Each row of numbers belongs to one of the elements below and depends on some of the facts about them. Some rows are named. Which element is each other row?

How the elements are related:
Ξ: points at; κ: refers to; Λ: uses; χ: is of sort
z_352 (κ z_445) (χ a)
z_154 (Λ z_847) (χ c)
z_619 (κ z_694) (Λ z_79) (χ b)
z_157 (κ z_981) (Λ z_953) (χ c)
z_79 (Ξ z_856) (Λ z_966) (χ e)
z_663 (κ z_28) (Λ z_761, z_998, z_215) (χ g)
z_624 (κ z_328) (Λ z_837) (χ b)
z_105 (χ b)
z_292 (κ z_244) (χ a)
z_508 (κ z_998) (χ a)
z_908 (κ z_663) (χ d)
z_413 (κ z_854) (χ f)
z_321 (Ξ z_357, z_919, z_495, z_694, z_804) (Λ z_826, z_792, z_616, z_790) (χ g)
z_215 (Λ z_79, z_998) (χ a)
z_931 (Λ z_491, z_495, z_168, z_104) (χ b)
z_467 (κ z_931) (Λ z_445) (χ e)
z_147 (Λ z_609) (χ b)
z_697 (κ z_159) (χ g)
z_591 (Λ z_491) (χ a)
z_634 (χ e)
z_216 (Λ z_634, z_28) (χ f)
z_491 (Ξ z_461, z_792, z_853) (χ b)
z_7 (Λ z_794, z_826, z_22) (χ b)
z_328 (κ z_553) (Λ z_981) (χ g)
z_728 (κ z_313) (χ f)
z_638 (κ z_872) (χ c)
z_955 (Ξ z_837, z_147) (κ z_794) (Λ z_380) (χ d)
z_837 (κ z_105) (Λ z_854) (χ b)
z_130 (κ z_332) (Λ z_646, z_168) (χ g)
z_479 (Λ z_966, z_380, z_104) (χ a)
z_692 (Ξ z_820) (χ f)
z_106 (Λ z_601) (χ d)
z_572 (κ z_803) (χ a)
z_313 (χ c)
z_694 (Λ z_772) (χ b)
z_520 (κ z_4) (Λ z_7) (χ d)
z_988 (Λ z_966) (χ b)
z_850 (κ z_728) (Λ z_29, z_820) (χ e)
z_4 (κ z_638) (Λ z_52) (χ c)
z_974 (κ z_467) (Λ z_413) (χ f)
z_358 (Λ z_591, z_504) (χ b)
z_340 (κ z_82) (Λ z_966) (χ g)
z_853 (κ z_692) (Λ z_76, z_380) (χ a)
z_127 (κ z_827) (χ a)
z_761 (κ z_184) (Λ z_491, z_168, z_332) (χ d)
z_366 (κ z_532) (χ c)
z_553 (Λ z_794) (χ a)
z_528 (κ z_655) (Λ z_761) (χ e)
z_82 (Λ z_872, z_33) (χ c)
z_322 (Ξ z_740, z_109, z_826, z_130) (χ d)
z_803 (Ξ z_256, z_104) (Λ z_705, z_413, z_900) (χ g)
z_504 (χ a)
z_495 (κ z_29) (Λ z_701, z_491) (χ a)
z_362 (Λ z_847) (χ e)
z_77 (κ z_988) (Λ z_352, z_216) (χ b)
z_5 (χ f)
z_380 (κ z_75) (Λ z_22, z_804) (χ c)
z_52 (Ξ z_109, z_33) (κ z_109) (χ d)
z_28 (κ z_853) (χ g)
z_804 (χ c)
z_949 (Λ z_719, z_772, z_104) (χ b)
z_245 (κ z_380) (Λ z_577) (χ a)
z_872 (Λ z_638, z_105) (χ c)
z_996 (Ξ z_794) (Λ z_477, z_528, z_52) (χ b)
z_357 (Λ z_772) (χ b)
z_525 (κ z_104) (Λ z_591) (χ f)
z_714 (Λ z_491, z_634, z_619, z_694) (χ e)
z_665 (χ e)
z_577 (κ z_77) (Λ z_790) (χ c)
z_854 (Ξ z_525, z_694) (χ g)
z_185 (Ξ z_147, z_880) (χ e)
z_159 (κ z_322) (χ d)
z_646 (κ z_917) (Λ z_701, z_572) (χ c)
z_542 (κ z_168) (Λ z_790) (χ c)
z_104 (Λ z_491) (χ a)
z_273 (Λ z_454) (χ b)
z_143 (κ z_83) (χ c)
z_168 (κ z_504) (Λ z_988) (χ a)
z_917 (Λ z_609) (χ f)
z_705 (Ξ z_988, z_184) (κ z_52) (Λ z_792) (χ g)
z_83 (Λ z_528) (χ a)
z_719 (κ z_761) (Λ z_966, z_854, z_269) (χ a)
z_826 (κ z_196) (Λ z_104) (χ a)
z_443 (κ z_366) (χ e)
z_856 (Λ z_719, z_996) (χ a)
z_609 (Λ z_292) (χ b)
z_389 (Λ z_935) (χ b)
z_29 (Λ z_826) (χ b)
z_740 (κ z_949) (χ a)
z_823 (κ z_508) (Λ z_491, z_28) (χ a)
z_256 (κ z_856) (Λ z_157, z_76) (χ g)
z_998 (Ξ z_663) (Λ z_701, z_313) (χ a)
z_22 (Λ z_966, z_79) (χ e)
z_935 (Λ z_931, z_104) (χ e)
z_365 (κ z_340) (χ a)
z_75 (Ξ z_467, z_638, z_853, z_82) (Λ z_105) (χ c)
z_277 (κ z_790) (Λ z_705, z_931) (χ a)
z_601 (Ξ z_413) (κ z_609) (χ d)
z_616 (Ξ z_953, z_917, z_366) (Λ z_491, z_22, z_79) (χ d)
z_696 (Λ z_845, z_616) (χ c)
z_598 (Ξ z_357, z_147, z_76) (κ z_413) (χ b)
z_790 (Λ z_966) (χ a)
z_792 (Λ z_847) (χ e)
z_794 (χ b)
z_27 (κ z_847) (Λ z_491, z_804) (χ c)
z_537 (Ξ z_108, z_523) (κ z_289) (χ a)
z_864 (Ξ z_479, z_880, z_981) (κ z_520) (χ a)
z_827 (Λ z_5, z_616) (χ a)
z_701 (Ξ z_389, z_413, z_853) (Λ z_826, z_634) (χ a)
z_614 (κ z_245) (Λ z_523, z_694) (χ a)
z_772 (κ z_106) (Λ z_823) (χ c)
z_583 (Ξ z_340, z_981, z_127) (Λ z_461) (χ f)
z_880 (κ z_908) (Λ z_705) (χ b)
z_445 (Λ z_491) (χ e)
z_76 (κ z_79) (Λ z_591, z_491) (χ d)
z_532 (Λ z_504, z_900, z_638) (χ d)
z_981 (κ z_577) (Λ z_168) (χ b)
z_108 (κ z_826) (Λ z_106, z_847) (χ e)
z_109 (Λ z_27) (χ e)
z_184 (Λ z_966) (χ a)
z_847 (χ f)
z_332 (Ξ z_508, z_495, z_467, z_850) (χ b)
z_845 (χ e)
z_675 (κ z_358) (Λ z_714) (χ a)
z_629 (Λ z_792) (χ f)
z_196 (κ z_443) (χ c)
z_858 (Ξ z_525) (κ z_900) (Λ z_5) (χ f)
z_966 (Λ z_491) (χ c)
z_953 (κ z_804) (χ f)
z_919 (Λ z_104) (χ c)
z_574 (Ξ z_157, z_508, z_28) (Λ z_29, z_7) (χ c)
z_461 (χ e)
z_897 (Ξ z_5) (κ z_67) (Λ z_313) (χ e)
z_289 (κ z_598) (Λ z_461, z_479) (χ a)
z_33 (Λ z_988) (χ g)
z_244 (κ z_837) (Λ z_864, z_583) (χ b)
z_477 (Ξ z_389, z_665, z_820) (κ z_629) (Λ z_696, z_853) (χ c)
z_523 (Λ z_845, z_953, z_619, z_847) (χ c)
z_820 (κ z_7) (χ c)
z_454 (Ξ z_520, z_694, z_366) (κ z_591) (Λ z_845) (χ a)
z_900 (Ξ z_479) (κ z_542) (χ a)
z_67 (κ z_389) (Λ z_504) (χ d)
z_269 (Ξ z_273) (κ z_919) (Λ z_185) (χ a)
z_655 (Ξ z_697) (κ z_572) (Λ z_701) (χ c)

Some elements and their rows:
z_196: [ -2  -6   3   2   1   2  11  -7  -4   8  13  -6 -10   8   2  15   5   2
  23  16  -3   8 -13   2 -12  14 -15  -5  -3  -7   0]
z_740: [ 5 -7  0 -2 -1  3  2 -1 -5  1 -6 -2 -2  4  8 -3 -4  5  3  1 -4 -7  4  3
 -1 -2 -2  1 -3  1  1]
z_322: [-14  13  13   1   9   9  -5   7  14  -3   9   3  -7  -7   5  -8   9  -8
  -2 -14   8   4  -1  -1  -4   7   1  -6  -1   2   5]
z_362: [ 12   3  -3  -2  -3  -5   6   3  -9  -1  -6  12   1  -7  10 -18  -4  -6
   8  -3  -6   1   3  -7  -2  -6   2  -5   6  -1  -4]
z_847: [-4  3 -5 10 -7 -3 -1 -3 -6  1  4  9  2 -1 -3 -1 -5  7  3 -6 -1 -7 -6  2
  4  1 -1 -1 -7 -3 -7]
z_154: [ -3  -1  -4   5  -2  -2   0  -5   0   3   1   1   1   2  -4   4   0  12
  -3   6 -11   1  -3  -1   2   4   0  -4   0  -1 -12]
z_504: [  2  -5  -1   3 -12  -2  -1   6  -6  -5  -1   5   7   7  13  -5  -4  -6
  14  -5   1 -11   1  -1   3  -6   1   1  -8   3   1]
z_454: [ -7  11   6   5   2 -14   8  11   2   7  -8  -2 -11  -9  20  -7  11   5
 -16 -11  17   6  18   7 -11  -3  -8  11   3   6   0]
z_609: [ 0 -1 -2  5 -3 -1 -3  1  0 -2  6  4  5  9 -6 -6  0  2  1  6 -9 -3 -2  2
  3  0 -4 -2 -4  0 -7]
z_614: [ 5 -4 -5 -1  0 -3  3 -3 -7  1 -6 -1  1 -1 -3 -3 -1 10 -3  2 -3 -5  1  4
  1  3 -1  3 -2 -3 -5]
z_461: [  0   1  -4  -4   5   9   4  -2 -11  -5   2   4  -2  -1   3 -12  -4  -7
   7  -6  -3  -6  -5  -1   3   8   0  -4  -2  -6   4]
z_215: [ 5 -4 -5 -1 -4 -3 -2  1 -4  1 -2  3  5  8 -6  2  0  2 -1  4 -5 -2 -4  2
 -1  1  1  5  0  1  0]
z_981: [  4  -9  10   5   1   2  -5  -3   7  -2  -1   3   5   7 -17  -1   6   9
  -8  10  -9  -5   0   7   5  -1   4  -5   2  -3 -11]
z_352: [  2 -11  -1   0  -1  10   3  -5  -3   0  -4  -5  -2   7  -1  -4   0  10
   3   3  -7 -10   0   8   2   2  -5   3  -5  -3  -3]
z_897: [ -3   7  15  -6  11  11   0   6  10   0  -2  -3 -12  -9   6 -20  13  -2
 -15  -7   2   6   8   8  -8   4   0  -1   6  -1   5]
z_697: [-2 -6 -2  0  3  4  2 -7 -1  4 -6 -4 -4  1  6  4  0  9  5 -1 -3 -8  0 -1
  2  3  0  3 -5 -3  0]
z_82: [ -6   2  -2   4  -4   4  -8   0   5  -2   7  -2   4  11  -4   3   1   7
   0   5 -11   1  -9  -2   4   6  -1  -4  -3   0 -10]
z_572: [  2  -6  -2   2  -5   4   1   0  -2  -2   1   0   1   8   4  -6   0   4
   5   2  -6 -11   2   6   3   0  -3   2  -4   0  -2]
z_820: [ -3  -3  -5  -6   8  13  -4  -5  -5  -1  -1 -15  -3   4   3   1  -4  11
   0  -8  -4  -4  -6   1   2  14   2  -6 -11  -4   3]
z_184: [  5  -4 -12 -10  -6  -6  -9  11  -4  -5  -6   8  11  19  -9   7   3 -16
  10   1   5   2  -9 -11  -9  -7   2  14   2  12   8]

Which element is each row?
No name comes twice in this set of rows, the named rows included.
[ 11 -11   5  -5  -1  -5  -8   0   4   2  -6  14   5   3 -26  11   4   2
  -3   9  -1   5  -4  -3 -10  -6   7   4   5   3   7] -> z_479
[-14  13   4   7   4 -10   7   7   7   8 -10  -6 -12  -4  17 -11  13   4
 -22  -9  15   5  17   8  -5   1 -10  18   5   5  -6] -> z_858
[  2  -8  -7 -14   8   1  -1   0  12 -10  -3 -21   8  19 -13  26   3 -20
   2  21   5   5  -7  -6   7  -6   6  18   8   5  11] -> z_966
[ -2   8  15   3  -7  -3  -9  17   9   1   4   0   3 -10  13  -7   7   5
  -6  -7   7  13   7   3 -11  -6   1  -2   0   7   5] -> z_998
[ -4  13   0 -17  10   3 -15  16   9  -6  -1  14   0  11 -11   2  18 -23
  -8 -10  16  14  -6 -10 -23   1   6  15   9  13  22] -> z_79
[ -7  -1  25   4   3   4  -9   6   9   3   3   5  -7  -9  -4  -3  10   4
  -8 -16  14  -5   9   7 -11  -3   4  -1  -6   3  14] -> z_900
[-27  18   6  20  -2  -9   1  10  16   6   0  -5 -12  10  22  -9  17  -5
 -10 -11  15   3  15   2  -1  -2 -14  22   1   9 -13] -> z_854
[ -7   5 -11  10  -4 -10  16  -1   4   5  -7 -14  -7  12  16 -11   7  -2
 -10  14  -1  -2  15   7   9  -5 -16  24   9   2 -21] -> z_525
[-12  13  11  -3   1   8 -14  15  12  -1   9 -11   2  -5   9   1   8  11
 -10 -14   7  14  -3   1  -6   9   3  -6  -8   6   4] -> z_75
[ -4  11  10  -7   8   0   3   7  17  -7  -1 -14  -2  -4  10   0  12 -19
  -5   2  12  16  11  -5   0  -5   2   6  14   8  10] -> z_616
[  7  -1 -14 -16   6   3  -5   4  -3  -6  -7  13   3  16 -14  -1   6 -20
   5   5   0   1  -8 -13 -12   1   2  14  10   7   9] -> z_22
[ 3 -4  4  6 -2 -4  1 -2  0  0  0  9  1  3 -5 -4  5  4 -2  7 -8 -4  4  3
  1 -5 -2  0  4  2 -9] -> z_357
[ -2  -1  -6  -9  -3  14 -13   7 -10  -5   3 -13   4   2  10  -7  -6  12
   4 -10  -1  -1  -9   2   3  10   5  -4 -13  -4   5] -> z_413
[-13   0  -3  11  -1   0   0  -7   3   1   7   3  -2  12  -6   6   0  -1
   5  -1  -1  -9  -5   0   9   2  -5   2  -6   0  -7] -> z_804
[-11  12  14  -3  13   7   1   2   7  -3   2   4 -12 -11  10 -11   7  -9
  -5 -18  10   5   5  -2  -5   7   1  -3  -1   2  10] -> z_52

Now the same elements, written a new way:
Known rows:
z_701: [ 11 -28  -9  -6  10   1   1  14 -10  13 -31  34   5]
z_413: [ 45 -34  24 -14  -3   5  -7  18  13  -2  10   2   0]
z_646: [ 16 -26   1 -16   0   2 -10  15   8  18  -1  16   0]
z_215: [ 28 -32 -13 -12  -4   0   0  11   6  13  -7  27  -4]
z_362: [ 31 -22 -12 -17  -3   7  -2   6   4  13  -4  27  -9]
z_108: [ 31 -21   9 -30  -3  -2  -9  11  12  14  12  16 -10]
z_313: [ 40 -30   8   3  -4   9   2   8   3  17 -10  15  -9]
z_897: [ 11 -12   6 -25   6   6  -4  16   5  23 -15  23  -5]
z_837: [ 20 -30   9 -23 -15  -3  -8  21  -7  -5   9  15   3]
z_624: [ 13 -23   6 -22 -20  -2  -1  17   0  10  -4  19   1]
z_105: [ 35 -25  15  -1 -20   5  10  11  -5  12 -11  18  -6]
z_467: [ 35 -31   5 -25  10   2 -15  22  -9 -28  21  11   2]
z_619: [ 12 -18   2 -20 -15  -3   0  19   3   8  -1  21   3]
z_83: [ 27 -30 -12 -10  -6   1   1  12   8  14  -7  27  -2]
z_245: [ 15 -26   3 -19  -4  -2  -7  21  11  14  -6  19   3]
z_28: [ 35 -40  14 -10 -12  16 -10  33   6 -20  -5   0  14]
z_740: [ 40 -29  26 -15 -20   2   1  14  26  18   3   6  -7]
z_159: [ 30 -22  27 -16  -2   9   2  17   7  13 -10  12  -5]
z_491: [ 11  -7  13  20   6   4  21  23 -10  -7 -27  21   1]
z_52: [ 19 -14  30 -15  -6  10   6  16  16  30 -28  14  -7]

Which element is each row?
No name comes twice in this set of rows, the named rows included.
[ 29 -21  15  -1  13  14   5  12 -14  11 -31  24  -4] -> z_185
[ 36 -35 -13 -13 -18  -5   3   9  21  16   9  22  -3] -> z_33
[ 11 -24   5 -18   2   0  -3  20   8  20 -18  25   5] -> z_269
[ 45 -20 -13 -20 -16   3   2   9  21  11  19  20 -18] -> z_109
[ 13 -13   2  -6   9  -1  -2  21  19   8   4  16  -2] -> z_27
[ 40 -36  23  -9   3   6  -9  18   1  -7   1   6   4] -> z_953
[ 28 -36   3 -20   4   1 -18  19  -4  -9  12  13   5] -> z_157
[ 16 -23  26  -8   1   7   1  18   7  23 -31  16   1] -> z_537
[  7 -21   5 -21  14   4  -6  20 -10   8 -25  27   3] -> z_955
[ 11 -16   5  -8   3  -4   4  25  20   2   0  16   2] -> z_823
[ 44 -32  26 -11  -8   6  -7  16  13   5  11   2  -4] -> z_820
[ 38 -37 -12 -10   3   2 -10  11  -9 -11  12  21   1] -> z_82
[ 28 -14 -14  -8   6   4   4  15  10   3   0  26 -11] -> z_714
[ 26 -41  15   8  15   6   3  19 -24  -3 -37  24  14] -> z_854
[ 28 -35   0  -9  18  -4 -12  31 -11 -47  21  13  14] -> z_495

